(in the rows, 128 means zero)
Each row is followed by its class; each block has classes of its own.
[123 129 220 149 132 150 128 139 117 140 154  71 142 166 121 145 110 111
  74 132 126 121 131 137 137 132 149 194 105  51 129 129] : pupad
[134 128  60 123 136 131 101 148 138 128 183 137 117  98 128 159 161 146
 158 124 166 146 118 149  66 122 126 119 103 211 109 123] : Kel
[150 124 176 139 147 145 139 135 184 147 180  68  95  51 159 164 155 183
 123 130 134 142 103 118  64 141 147 181 115 173 138 123] : bol
[122 125 106  64 102 133  87 149 133 118 153 141 119  98 134 132 154 129
 145 103 135 141 138 136 103 131 123 133 116 143 135 137] : Fopug
[158 133 144 109 134 184  97 137 178 135 175  99  64 169 143 143 186 192
 151 121 103 115 179 156 109 163 150 159 127 157 133 169] : zape
[103 179  91 156 107 139 129 119 122 131 148 148 155 150 145 158 112 125
 109  98  94 125 112 143 160 165 147 105 135 128 110 148] : dalod
[147 103 108 122 127 153 119 199  92 106 125  81  96 112  70 160 181 142
 131 151  92 146 108 147 133 130 169 138 132 197 137 136] : buse
[146 167  76 103  63 114 111 121 112 130 155 144 115 149 120 150 161 183
 132 191 130 137 105 158 163 164 173 105 128 193 129 137] : guda
[105  99 119  64 118 120 103 175  98 132 116  95 169 146 113  89 127 106
 151 103 100 127 133 100  71 144 136 183 139  77 138 130] : buse
[161 182 171 118 156 154 104 167 155 140 147  69 141 167  95 139 160 178
 103 135 170 129 105 147  83 161 167 139 103 150 116 132] : zape
[139  91 131 130  85 136 101  95 120 134 195 148 122 122 160 179 143 152
 116 122 161 132 175 143 117 131  96 193 128  73 171 115] : zape
[111 145 108 118 140 160 130 139 149 109 173  63 110 103 126 164 172 181
 162 131 133 156 149 102 133 125 134  98  90 147 114 152] : dalod
[137 135 164  34 140 153 126 144 158 144 156 134 162 124 130 125 128 126
 117 125  82 127 127 158  70 157 120 168 109 100 124 155] : dil
[111 161 162 148  99 161 113 142 153 126 134 101  96 132 116 125 189 184
 148 182  95 132 171 125  93 143 169 130 119 142 117 127] : Fopug
[ 96  88 111 177  89 131  95 131  92 148 163 157 155 130 194 107 104 132
 119 160 213 144  92  97 102 132  80 153 166  79 128  44] : Kel
[127 110 168 144 128 137 143 114 151 124 158  99 100  63 138 122 126 124
 155 129 121 170 111  78  65 138 100 171 143  68 157  94] : dalod
[124 141 151 116 151 168 147 141 137 146 127 105  96 111 168 130 127 157
 100 151  86 108 134 153 183 152 123 107 128 145  86 118] : dil
[139 108 107 143 114 143 108 155 121 125 136  94 107 172  81 125 168 140
 199 165 126 126 139 134  85 164 145 131 166 133 126 125] : zape
[151 120  42 112 119 142 143  99 119 126 189 127  86 112 165 143 116 161
 157 112 170 135 172 161 110 165  96 109 120 160 117 111] : guda
[ 88 135 106 146  98 116 146  61 170 139 178 163 111 107 204 115 125 189
 149 212  67 161 127 102 118 123 100 143 109 148 135  96] : bol
[129 117 150 142 140 118 128 102 131 123 155 118 114 134 137 104 110 126
 114 137 133 126 139 115  62 110 106 153 123  89 137 102] : dil
[151 151 170  97 185 148 165 172 146 152 133  66 108 106 117 148 136  93
 117  75 104 146 120 139 136 151 135 178  82 149  95 134] : buse
[112 163 143  85 140 126 159 146 125 125 169 100 127  89 135 150 135 137
 105 154  70 112 147 144 127 123 155 145  65 134  98 144] : dil
[146 167 108 137 146 132 166 145  93 114 173 120 126 117 158 177 137 144
  88 134 107 121 100 139 183 155 139 129  97 157 120 119] : zape
[147 182  92 163 123 118 140 124 106  98 161 100 148 153 126 159 135 172
  87 162 119  92  92 143  92 163 175 108 135 166 114 140] : bol
[123 104 113 148 118 174  91 181 125 107 199  79 113 114 154 159 154 179
 117 159 157 155  89 137  30 156 155 177 144 195 123 119] : pupad
[143 164  95 155 122 125 135  92 130 104 123 167 108 133 166 135 139 161
  89 126  73  98 141 140 128 147 150 113 142 190 137 147] : bol
[112 115 150 102 140 161 125 142 153 114 116 115 161 112 160  89 115 130
  94 103 109 138 161 129   4 145 133 195 121 125 142 121] : buse
[122 123 157 104 142 126 107 155 167 138 133 109 150 113  85 140 135 110
 153 118 143 160 108 123  92 113 133 161 113 134 123 150] : bol
[137 139 167 152 164 179 163 179 153 143 138  83 100 101 150 141 129 137
 101 165 102 143 110 134 155 158 171 194 108 162 100 126] : Kel
[126 108 133 199 130 158 147 147 121 105 104 123  88 102 163 108 138 156
 132 150 149 122 146 107 104 125 146 126 155 169 130  94] : buse
[108 128 101 141 134 125 150 146 130  99 164 111  94  56 132 160 146 140
 174 154 150 193 116  90 161  99 112 103  78 181 130 110] : zape
[156 132 136 184 166 143 160 177  75 120 119  97 160 168 102 129 126 137
  86 136 167 127 110 107  93 141 167 161 130 146 138 115] : dil
[106  96 101 181 127 116 117 177  82 113 103 135 162 107 143 138 123 129
 124 124 198 138 101  79 126  96 142 155 158 147 132  96] : buse
[139 120  67 114 135 167 150 116 145 116 178 128 139  76 128 177  95 164
 153 124  82 144 139 153  96 165 126 121 129 116 145 160] : Kel
[118 164 128 126 104 124  93 111 169 109 182 161 103  98 182 123 113 170
  94 185  91  99 108 142  65 130 158 161 140 120 118 128] : Kel
[148 152 105 186 119 124 130 123 139 124 148 126  88  96 106 174 166 179
 151 175 139 133 110 137 125 129 148  96 139 205 114 119] : bol
[127 119 180  97 122 123  97 140 126 122 138  83 134 119 123 137 186 125
 109  91 107 143 147  95  82 129 132 190 109 105 169 135] : zape
[132 152 116 226 111 120 155 115 134 117 115  84  72 136 127 137 190 156
 178 135 145 158 145  71  99 138 174 120 124 221 131 122] : buse
[149  94 137 141 128 174 141 142 132 147 176 107 123 118 140 168 141 131
 121  66 138 155 156 142  96 160 123 190 112 145 159 147] : bol
[122 163 117 128 119 144 116 125 145 133 108 113 129  78 145 146 160 179
 105 108 109 168 116 121 100 167 139 104 144 202 128 119] : guda
[114 157 139 157 149 134 145 146 107 117 144 167 114 123 130 147 110 100
 122 118 105 133 110 135 180 106 126  97 101 143 105 127] : pupad
[148 117 100 169 145 146 145 179  75 127 112  94 130 157  61 143 169 137
 147 142 133 136 145 145 131 141 163 119 113 184 142 113] : zape
[126 138 127  67 131 128 127 116 133 112 174 109 115 115 180 137 178 169
  86 171  80 116 128 138 108 124 125 134  88 179 119 132] : dil
[110 129  82 155 112 101 134  41 150 110 129 159 131 150 187  97 105 136
 131 161 123 109 111 127 128 119 112  72 142 144 139 104] : dalod
[108 128 123 114 164 124 137 172 139 121 132 138 110  65 147 127 127 155
 135 177 102 110 123 129 134  90 154 144 127 162  94 114] : guda
[119 155 134 153  99 166 156 112 154 106 153  73 103 137 118 139 163 158
 141 171  28 134 144 148  54 187 177 106 130 174 123 164] : dil
[141  66 150 188 154 178 118 154 123 127 113 132 106 100 101 144 125 155
 111  97 135 154 166 131 111  96 132 163 162 124 180 122] : guda
[144 146  92 114 100 144 120 121 133 137 167 160 138 149 145 158 145 177
 127 182 156 121 115 174 123 155 139 105 127 188 109 134] : dil
[113 139 143 139 118 159 108 187 132 112 127 118 164 103  83 139 134 119
 110  95 122 160 151 121  42 134 196 189 102 139 155 171] : Kel
[167 176 137 141 153 117 153 143 113 120 151  72 138 124  82 167 151 140
 131 131 178 163  92 114  82 150 163 134  80 184 125 127] : pupad
[142 120 115 180 182 157 153 134 140 134 147  96 140 124 145 160 111 131
 122 101 110 131  52 162  82 158 139  90 147 215 120 119] : pupad
[130 118 133 124 164 149 157 167 125 120 151  95  92  72 138 169 158 178
 127 173  63 131 111 123 175 101 144 140 109 163 120 122] : buse
[122 147  95  82  74  95 134  85 131 103 145 149 130  83 159 124 113 124
 148 144 125 163 123  96 118 153 117 141 117 109 156 122] : Fopug
[134 138 130 137 134 140 131 131 126 151 169 110  86 177 147 154 176 148
 133 159 128 152 128 117 190 132 112 147 104 165  97 125] : dil
[130 116 116 114  98 143 106  99 153 120 189 155  97 125 171 136 123 176
 132 141  82 123 131 156  82 135 154 147 124 161 165 153] : pupad
[121 115 102 129  92 141  96 118 147 105 182 175 100 126 183  99  96 179
 133 174 148 106 117 148  82 126 136 119 170 119 135 118] : guda
[140 123 127 101 140 145 145 122 130 109 194 106  95 140 192 138 174 165
 123 174 132 139 126 109 142 134 100 152 113 140 115 117] : guda
[121 105  96 146 117 142 134 135 134 104 152 113 119  69 134 151 175 166
 129 151 114 140 159 143  42 121 152 142 104 227 146 128] : bol
[112 124 163 166 117 102  84 158  94 119 121  89 129 136 146 137 139 104
  91 123 212 140  88  79 134 111 142 181 143 134 114 100] : pupad
[140 149  94 120 122 132 171  95 131 118 157 107  90 125 182 158 137 151
 130 131  86 130 131 126 193 157 130 116 105 165 120 142] : buse
[142 165 155 130 155 153 123 161 163 135 159  77 118  95 105 148 128 150
 105 101 105 149 125 140  35 158 168 192 110 138 127 132] : Fopug
[112 160 145 135 129 150 102 136 153 127 114 119 154 158 108 127 112 116
 121 102 135 150 114 150  94 148 153 110 120 162 113 152] : pupad
[142  77 142 115 174 159 134 179 121 136 149 108 110 145 135  99 106  99
 131 113 148 152  95 121 113 126 102 167 134 128 131 112] : dil

A new block, with new classes.
[128 121 114 125 134  93 150 126 122  96 166 144 147 126 154 113 108 124
 144 104 120 124 140 142 100 144 134 157 143 133 149 131] : fiv
[ 87 134 124 112 106 101 118 140 119 143 166 120 138 151 137 104 115 177
 163 115 138 152 127 113 140 137 129 120 127 141 124 118] : kifu
[185 133 114 138 167 105 111 147 116 121  79 122  95 151 153 156 158  75
  76 141 127 150 157 243 122 125  96  80 152 176 117 151] : Mosuk
[120 106 142 134 117 137 118 123  95 137 113 160 126 161  94 162  64 103
 119 142 117 163 161  95 108 128 158 179 101  96 162 154] : Mosuk
[111  89 148 165 100 143 145 141 132 125 134 121 128 157 109 163  98 100
 112 163 101 136 115 121 127 112 111 135 115  78 138  88] : baf
[135 126 130 150 196 169 158 123 108  87 112 146 111 160 132 182 102 104
 102 147 122 121 122 167 147  95 117 166 150 126 162 181] : luket
[159 115 151 106 108 129 147 123 137 111 103 106 159  88 124 128 145 119
 176 121 134 127 139 135 154 130 126 123 129  98  97 141] : Zatap
[120 101 104 145 146 132 109  94 128 101 113 141 129 130 137 150  97  99
 110 140 125 122 122 124 117 152 144 143 144 143 144 135] : dos
[148 143 157 109 110  80 159  66 120  83 164 135  77  82 116 105 166 123
 169  27 140 121 155 143  99 176  95 158 166 156 149 125] : Mosuk
[133 124 101 117 169 147 132 112 116 117 167 146 127 137 161 128  95  83
 100 156 129 151 127 166 123 167 150 130 123 174 131 150] : Mosuk
[130 135  90 165 118 115 101 159 128 128  96 169  59 142 128 150 143 131
 118 154 114  98 101  86 136 132 115 130 121 108 150  87] : Zak
[127  57 121 108  51  73 108  90 121 176 107 106 252  71 106 155 172 153
 107 119 152 129 164  99 145 105 148 115 146 157 110 122] : fiv
[155 158 126 149 117 133 140 158 127 148 181 131  30 120 129  78 125  70
  97  76 121 168 130 189  71 160 103 156 126 127 192 100] : kifu
[121 134 105 159 154 135 129 147 122 131 100 162 108 110 102 147 135 172
 125 175 146  94  91 135 126 136 118 124 106 159 121 117] : dul
[199 112  81 118 168 143 115 138 115 123 148 153 137 154 156 101  49  51
 113 166 114 136 136 160 113 194 137 133 131 135 162 156] : fiv
[116 113 138 144 167  99 125 125 129  99 129 137 140 111 165 127 126 129
 122 138 122 115 138 134  86 137 110 107 137 143 111 113] : fiv
[154 132 138 140 192 117 167 146 113  99 117 154 111 120 153 114 105 157
 142 141 136  98 128 186 136 130 119 136 122 106 139 132] : ligig
[146 136 114 106 142 144  96 118 122 131 119 135 142 112 149 105 144 119
 156 139 132 103 120 155 129 155 151  94 124 149  96 140] : Zatap
[110 154 128 127 154 169 127 142 103 137 108 110 143 153 109 150 105 116
 174 187 134 125 103 142 150 123 141 125 118 117 117 173] : ligig
[119 144 125 146 152 184 162 136 163  89 171 157  73 123 115 125  93 110
 122 142 128 130  99  87 110 159 135 156 116 154 142 105] : dos
[125 148 118 139 209 174 199 160 130 111 158 134  79 155 131 158 107 103
  86 173 103 160  91 175  86  96 100 147 115 116 175 138] : dos
[103 164 133 101  92 180 130  91 117 159 154 122 147 107 108 123 163 103
 134 113 136 153 104 153 103 138 145 123 108 179 106 149] : Mupem
[159 114 108 152 119 149 116 130 137 115 119 163 119 142 104 165 144 114
  99 151 111  82  96 141 103 124 118 111 121 141 122 105] : fiv
[138 134 100 134 142 156  74 139 118 138  93 149 110 166 138 106  83  92
 137 177  98 129 129  92 128 173 142  89 118 140 116 118] : baf
[108 110 132 119 173 107  59 120  91 121  80  96 171 161 163  87 104 180
 198 126 130  88 124 108 162 117 147  75 166  98 121 150] : kifu
[153 136 118 130 202 152 155 120 134 111 151 171  60  93 158 113 113 100
  88 140 130 121 118 194 101 190 126 130 137 198 166 124] : Zatap
[178 153 147 113 104 100 148 138 108 106 124 129  81 138  93 138 124  74
 190 104 114 127 181 116 114 154  83 150 138  69 137 139] : ligig
[111 146 131 160  93 155 106 114 121 149 103 125  94 129 108 128 115 117
 129 134 106 136 130 104 111 134 143 135 108 125 108 118] : ligig
[124 152  77 107 143 127 127 138 132 112 104 149 101 136 157 143  85  67
 114 158 108 187 153  81 135 171 139 174 125 134 160 163] : baf
[139 128 126 134  94 108 115 121 119 146  87 109 110 153 111 133  96 132
 141 121 110 131 135 163 133 144 150 131 131 137 125 149] : ligig
[132 171 104 122 197 147 141 172  72 105 137 143 132 147 148 133 191 132
 173 149 136 104 133 224 149  84  97  70 147 157  95 142] : kifu
[156 134 115 146 130 135 165 114 109 117 132 160  45  76 111 145 182 120
 118 104 125  74 107 156 137 121 114 162 131 125 156 110] : Zak
[120 148 135 139 128 130 131 112 125 117 115 144 103  98 132 116 184 143
 142 101 139 124 101 155 111 131 102 113 127 144 126  99] : dos
[ 90  96 126 152 151 122 142 112 101 100 126 146 106 120 166 130  89 106
 126 140 113 106 136 102 136 151 139 143 150 104 163  95] : Mupem
[125 107 111 150 188 128 103 106 105  60  98 167 160 156 136 182  89 126
 128 143 123  83 160 107 116 104 143 167 149 108 136 182] : dul
[140 107 125 130 166 143 134 112  96 119  92 120 168 127 133 151 149 129
 137 156 104  98 126 147 135  98 117  81 161 147 117 135] : fiv
[147 127 121 126 154  97 150 182 149 137 127 157  87 128 151 132 134 145
 102 155 133 118  74 191 105 139 125 114  90 133 147 106] : Zak
[151 117 138 135 110 126 143  90 191  87 128 150  86  95 112 165 119 113
  54  59 125 146 160  83  90 129 139 215 157 146 195 146] : Zatap
[123 113 130 150 214  99 129 131  74  92  74 157 145 152 166 149  86 147
 136 155 114 135 187 148 126 119 107 118 160 141 141 158] : dul
[136 118 117 122 154 152 145 130 129 107 101 144  97 131 141 130  62 121
 140 169 113 147 130  67 161 151 139 159 101  84 127 139] : dos
[106  98 135 163 142 111 146  99 103 120  84 145  68  82 133 121 126 145
 122 108 116 107 130 119 130 146 133 141 152 136 169  83] : dos
[ 82 140 126 144 137 169 169  97 108 126 165 117  95 107 127  96  84 144
 178 138  89 139  94  61 119 140 139 158 115 113 135 119] : Zak
[120  91 106 163 129  77 106 156 132 117 104 175  96 127 136 153  96 152
 107 169 140  84 120 124 128 170 135 135 105 129 125  91] : dul
[117 103 118 138 103  67 155 117 133 110 128 155  75 129 119 171 114 149
  99 102 118 110 139 112 117 130 122 190 123 108 149 122] : luket
[113 116 141 136 165 129 141 123 137 117 103 143 144 122 108 134 112 191
 139 161 140 103  82 134 128 130 116 123 112 139 128 126] : baf
[123 149 113 139 151 152 100 139 112 115 102 123 122 179 139 137 115 123
 157 154 126 121 109 114 165 120 116 118 142 118 118 158] : luket
[146 121 124 150 142 132 178 118 116 100 122 160  73 137 104 157 129 135
 112 123  97 116 104 170 102 120 113 141 120 128 149 110] : Mosuk
[105 109 158 138 160 129 172 151 109 141 140 158  95 149 160 112  66 194
 110 153 104 142 131 135 148 132 137 128 111 150 144 101] : fiv
[176 100 159 116 125 156 121 131 155 127 152 129 131 161 153 117  84  96
  85  96 117 143 139 159 124 124 161 152 134  97 181 143] : Zatap
[117 133 131 112 138 127 162 149 121 129 180 179 139 136 124 117 117 171
 139 125 127 130 131  91 107 130 130 144 109 133 161 103] : dul
[133 110 118 112 134 120 125 114  97 141 109 130  89 130 137 155 130 122
 115 138 113 126 134 153 150 131 117 120 125 118 129 137] : kifu
[100 160 103 134 110 155 173 126 115 131 158 141  53 126 131 138 131 100
 123 122 100 163 128  83 148 142 117 167 136 150 154 114] : luket
[159 125 133 160 124 169 141 121 120 123 100 121  82  94 119 127 153  78
 115 116 126 122 113 166 139 122 120 142 132 104 147 113] : dos
[ 97 117 141 154 121 155 128 120 136 140 150 151  62 122 130 118 107 163
 106 130 115 102 107 105 134 146 155 138 122 147 146  82] : Zatap
[117 122 124  95 199 142 169 107  97 119 175 130 170 117 191  87  94 170
 182 163 138 124  87 158 180 153 134 115 122 138 122 153] : Zak
[118 113 149 125 116 145 118  84 141 100 157 132 151  99 148 152 156  97
  94  95 115 109 165 111  96 107 156 131 138 165  86 135] : fiv
[106 129 131 136 158 108 154 135 129 121 161 165 107 130 139 152 106 145
  88 140 138 138 111 166  88 140 118 171 110 151 164 138] : fiv
[ 99 117 139 165 117 171 113 119 101 162 117 129 102 113 129 122 111 120
 124 161 112 133 121 116 148 138 153 106 115 165 104 104] : Zak
[127 120 118 138 132 124 115 102 124 103  87 141 103 123 102 166 123 120
 133 138 131  94 108 118 140 138 119 168 131 100 147 150] : baf
[ 96 128 117 142 123 140 129 116 141 135 135 113 135  70 126 108 168 141
 125 117 150 117 103 104 125 120 150 129 135 153 128 100] : dos
[104 135 144 106 126 111 100  94 126 110 120 137 158 131 169 122 154 162
 133  85 148 120 150  95 153 117 132 124 160 139 132 137] : Mupem
[141 103 129 133 156 108 125 138 120 105 113 168 145 137 158 134 117 147
 117 130 135  92 134 169 131 119 148 125 111 128 104 134] : luket
[178 137  93  86 119 145 153  81 118 149 178 105 144  42 127  45 154  88
 148  80 138 118 131 165 129 180 153 141 144 173 139 142] : baf
[112 128 117 128 130 125 141 106 118 135 118 130  93 122 124 158 113 123
  96 121 105 158 166 138 114 128 142 158 148 173 148 155] : Zatap
[140 129 150 130 138 119 107 139 125 117 101 107 109 142 129 132 145 132
 143 115 128 118 126 186 121 116 110  85 136 135  98 136] : kifu
[151 115 104 133 129  47 123 178 124 130 124 168  66 156 113 162 124 132
  87 134 144 107 143 195 100 146 133 141 117 148 152 118] : Mosuk
[149 126 164 107 177 175 110  91 106 140 133  98 131 105 169  69 159 134
 153 119 105  83 119  92 141 121 117  57 157 120 114 112] : fiv
[186 138 148 108 162 152 169 124 130  95 135 108 141 122 131 124 123 118
 146 103 144 129 121 165 163 114 105 167 161 107 170 187] : fiv
[112  96  94 122 164 141 102  90  86 128 110 147 187 122 152 127 152 158
 155 165 112  53 108 104 147 115 152  64 132 142  73 115] : luket
